[[4 7 7 7 5 8 6 5 2 7 6 6 3]
 [4 7 7 7 5 8 6 5 2 7 6 6 4]
 [5 8 6 7 5 6 6 5 4 7 6 6 5]
 [5 8 6 7 5 6 6 5 7 7 6 6 5]
 [5 4 6 5 5 6 6 5 4 5 5 6 5]
 [5 8 6 7 5 6 6 6 4 7 6 6 5]
 [5 8 6 7 5 6 6 5 6 7 6 6 5]
 [5 4 7 6 5 8 5 5 5 5 6 6 5]
 [5 8 5 7 6 5 6 5 4 7 6 6 6]
 [4 8 6 7 5 8 6 5 4 7 6 6 5]
 [5 8 6 7 5 6 6 5 3 7 6 6 5]] Out: 4

[[4 5 4 5 5 4 4 6 4 5 4 4 5 4 5 5]
 [5 5 4 4 4 5 5 5 5 4 4 5 5 5 4 5]
 [5 6 4 6 5 6 4 5 5 5 6 5 5 4 6 4]
 [5 6 7 9 7 5 4 6 6 7 7 5 5 4 8 5]
 [4 5 1 3 3 6 4 5 4 4 4 4 5 5 4 3]
 [6 5 7 6 5 5 6 5 6 6 6 6 5 6 5 6]
 [5 5 7 5 6 4 6 5 5 5 4 6 5 6 4 7]] Out: 4

[[136 208  47 169 236 104 138 166 186 139 220]
 [128  57 218  95  28 162 127  98  79 126  44]
 [159 201 233 185  78 108 195 123 178 122 125]
 [131  89 233 121  29 162 147  97  97 123  53]
 [ 32 181 112 221  84 188 158  27 117  94 103]
 [ 31 141  94 188  84 188 134  32  95  99  92]] Out: 136

[[909 465 868 310 363 549]
 [538 868 636 357 262 905]
 [899 520 879 330 363 603]
 [347 372 395 771 718 328]
 [378 233 374 710 709 192]
 [562 873 657 339 248 916]] Out: 909

[[1 6 6 4 6 1 4 2 6 1 1]
 [2 5 6 5 0 1 3 1 1 2 5]
 [6 3 3 6 4 5 5 3 7 2 5]
 [6 0 4 4 3 1 5 6 2 6 4]
 [6 3 7 1 2 7 1 1 6 4 4]
 [2 2 2 5 5 7 2 1 5 4 6]
 [3 6 6 2 0 1 6 5 5 1 4]
 [6 4 0 2 5 3 1 3 2 1 0]] Out: 1

[[-235 -360 -341 -411 -397 -594  646 -433 -359 -444 -467 -120 -830 -369
  -345]
 [-289 -352 -356 -379 -295 -484  456 -406 -386 -439 -541 -123 -899 -422
  -199]
 [ -10 -351 -344 -479 -283 -482  518 -421 -360 -446 -215   17 -890 -404
  -304]
 [ -57 -373 -333 -459 -447 -434  631 -411 -396 -419 -297   -8 -836 -469
  -115]
 [-367 -374 -339 -450 -481 -585  324 -421 -380 -431 -436  -44 -880 -336
  -217]
 [-200 -372 -361 -508 -145 -529  540 -403 -357 -409 -228  -95 -903 -414
  -210]] Out: -235

[[133 147 156 173 140 129]
 [206 205 206 208 205 201]
 [197 203 204 204 203 205]
 [ 62 176 183 176 177 247]
 [193 226 229 231 226 234]
 [113 180 189 199 175 194]
 [181 195 196 194 195 207]
 [198 200 200 199 200 203]] Out: 133

[[2648 4310 6524 5073 4185 5328 6301 2980 6554 7645 3661 1947 3415]
 [2718 3979 6141 5093 3009 5052 5912 1929 5141 8478 3617 2090 4142]
 [4038 5172 5977 5440 3521 5038 4946 2422 6307 1760 4488 5760 3593]
 [4826 3733 5856 5190 2495 5337 5238 2648 6723 8325 3671 5211 6271]
 [3599 5363 7512 4806 2743 5063 6398 3460 7064 3115 4264 2548 4838]
 [4470 5041 6630 4863 4298 5190 5739 5352 6164 1810 4123 3780 7200]
 [3963 5029 6434 4729 2985 5065 6425 3076 6993 9859 4929 2429 2368]] Out: 2648
---
[-0.012  0.038 -0.092 -0.161  0.042  0.125 -0.019] out 0.125, 0.042

[[ 0.01 -0.14  0.15  0.20  0.12  0.23 -0.06]
 [-0.08 -0.03 -0.02 -0.03  0.07  0.11 -0.06]] out 0.23, 0.20

[[ 154.9  219.0  122.4   14.8   34.1 -192.4  102.6]
 [ -82.2  109.2   29.0 -169.6 -112.5  -60.7   90.3]
 [ 136.5   85.6  -21.0  108.0   53.6   16.9  146.0]] out 219.0, 154.9

[ -9.889  11.225 -11.338  12.535  11.638 -18.129] out 12.535, 11.638

[  7.07   5.33 -14.77  11.65   1.97  -8.33] out 11.65, 7.07

[[ 116.63   51.74 -102.26  -57.43 -117.13]
 [ 116.66   65.05 -144.74  -92.44  -75.34]
 [-174.70  177.64   -6.30    1.37   18.37]] out 177.64, 116.66
---
-124  -417   248  -725   -55   795 ans = -417

 -1  -16    6  -10    6
  3  -27    4  -36   31
 20  -13  -45   26  -17
ans = 20

 529   861   426  -540   729   231 ans = 861

 36  192   23  176   58 ans = 36

 52  195  126  150  201  198 ans = 195

903  742  421  522   66 ans = 903

34  80  88  39  43  22  47 ans = 88
